Below is a small trained network, with its code and all its weights. Each question gives an input and a class and asks what happens when units are switched off, that is, made to give their printed mean instead of their output.

import numpy as np


def w(rows, s, z=0):
    codes = np.array(rows[::2]) - 128.0
    scale = np.full(codes.shape[1], s)
    scale[-1] = z or s
    return codes * scale


def f(y):
    return np.maximum(y, 0)


def log_softmax(a):
    a = a - a.max(-1, keepdims=True)
    return a - np.log(np.exp(a).sum(-1, keepdims=True))


def net(x, mask):
    res = np.array(x, float).reshape(1, 7) / 4 @ E
    y = f(res @ A[0][:, :-1].T + A[0][:, -1])
    res = res + np.where(mask, y, B[0][:, -1]) @ B[0][:, :-1]
    return log_softmax(res[-1] @ U[:, :-1].T + U[:, -1])


A, B = {}, {}
E = w([
[128,123,140,77,148,212,87,140],'x0',
[153,167,204,74,130,77,87,170],'x1',
[151,118,172,73,229,139,156,135],'x2',
[75,179,161,163,154,218,164,113],'x3',
[126,196,119,117,159,187,44,110],'x4',
[93,131,125,116,80,114,129,6],'x5',
[99,121,170,139,120,128,98,85],'x6',
],0.012)
A[0] = w([
[79,193,141,126,122,162,95,33,163],'N1',
[90,111,184,164,72,86,223,129,253],'N2',
[111,187,148,130,89,174,127,47,174],'N3',
[96,173,146,114,222,182,224,98,117],'N4',
[143,134,121,95,129,84,229,54,133],'N5',
[1,187,142,116,93,155,113,50,144],'N6',
[125,184,136,129,122,75,159,183,175],'N7',
[121,128,234,71,184,88,83,91,231],'N8',
[120,155,68,160,163,191,186,139,58],'N9',
[129,189,117,157,173,194,125,206,183],'N10',
[108,99,90,162,152,21,229,124,60],'N11',
[216,151,43,128,162,165,102,183,136],'N12',
],0.0099,0.0043)
B[0] = w([
[51,98,129,134,183,125,132,88,227],'N1',
[166,71,107,202,106,100,93,154,222],'N2',
[36,111,130,186,197,129,171,107,215],'N3',
[160,184,162,25,178,190,110,135,233],'N4',
[132,86,129,163,105,158,37,211,198],'N5',
[17,141,62,152,119,103,220,50,235],'N6',
[118,125,157,105,109,78,96,162,181],'N7',
[132,153,190,53,117,129,134,99,225],'N8',
[142,173,187,73,179,138,98,108,210],'N9',
[157,117,206,120,107,97,1,160,247],'N10',
[82,57,111,217,176,72,109,161,216],'N11',
[87,111,91,136,81,46,137,126,225],'N12',
],0.0095,0.013)
U = w([
[120,110,97,26,34,74,178,96,188],'0',
[101,145,172,33,172,138,120,118,246],'1',
[143,158,85,149,74,120,166,141,16],'2',
[35,99,89,205,137,110,144,115,163],'3',
[134,131,99,140,81,127,206,124,27],'4',
[103,176,119,138,78,173,116,149,2],'5',
[129,100,144,103,144,253,155,142,18],'6',
[168,119,154,125,95,74,79,197,187],'7',
],0.012,0.0032)

Each question gives the input, the list of numbers given to net, and the class t.
The units are the neurons (one row each of A and B). Each row of codes is followed by its name. A weight is (code - 128) times the scale printed after its matrix; where a second scale follows, it is the last column's (A, B and U).
mask holds one flag per neuron, in row order. A switched-off neuron (its flag False) gives its mean, the last column of its row in B, instead of its output. The means were averaged over made-up inputs and are rounded, as every weight is.
A unit's drop is (log p(t) with every unit on - log p(t) with that unit switched off) / (log p(t) with every unit on - log p(t) with every unit switched off).
The circuit of an input: a set's keep is (log p(t) with only the set's units on - log p(t) with every unit switched off) / (log p(t) with every unit on - log p(t) with every unit switched off). Starting from all 12 units, units are removed one at a time, each time the one whose removal leaves the highest keep (on an exact tie, the one counted first), for as long as the keep stays at least 0.8.
units of the circuit, in order: the units of the circuit, biggest drop first
top k neurons: the k neurons with the biggest drops, biggest first
drop when u is switched off: that unit's drop, to one decimal
input [-5,7,6,2,-2,8,-6], class 7: top 2 neurons	N5, N2
input [1,0,3,-4,6,6,-5], class 3: top 3 neurons	N4, N9, N10
input [8,8,7,-8,7,-3,-6], class 7: units of the circuit, in order	N12
input [7,-2,-8,-6,-3,1,-5], class 0: top 2 neurons	N10, N11
input [-5,6,-3,-5,-1,4,8], class 3: top 3 neurons	N10, N4, N9
input [-5,4,-2,-5,6,7,0], class 3: top 2 neurons	N4, N3
input [7,-5,4,2,-5,4,5], class 6: top 2 neurons	N4, N12
input [8,-4,8,-6,6,-5,-7], class 7: top 4 neurons	N12, N10, N6, N1
input [-7,-3,6,-8,-7,-6,-1], class 3: top 4 neurons	N11, N10, N4, N8
input [-1,-5,7,-5,6,-7,-6], class 7: top 2 neurons	N12, N10
input [2,3,3,4,7,8,4], class 3: top 2 neurons	N6, N3
input [8,-6,-4,-8,-2,5,-7], class 0: top 3 neurons	N3, N11, N10
input [2,5,4,-1,-3,6,-7], class 7: drop when N5 is switched off	0.6
input [3,-8,2,8,-4,-2,0], class 1: units of the circuit, in order	N9
input [5,-4,5,-5,-5,-2,-1], class 7: drop when N1 is switched off	1.0
input [-2,-5,1,-5,6,-1,-5], class 0: drop when N5 is switched off	0.3
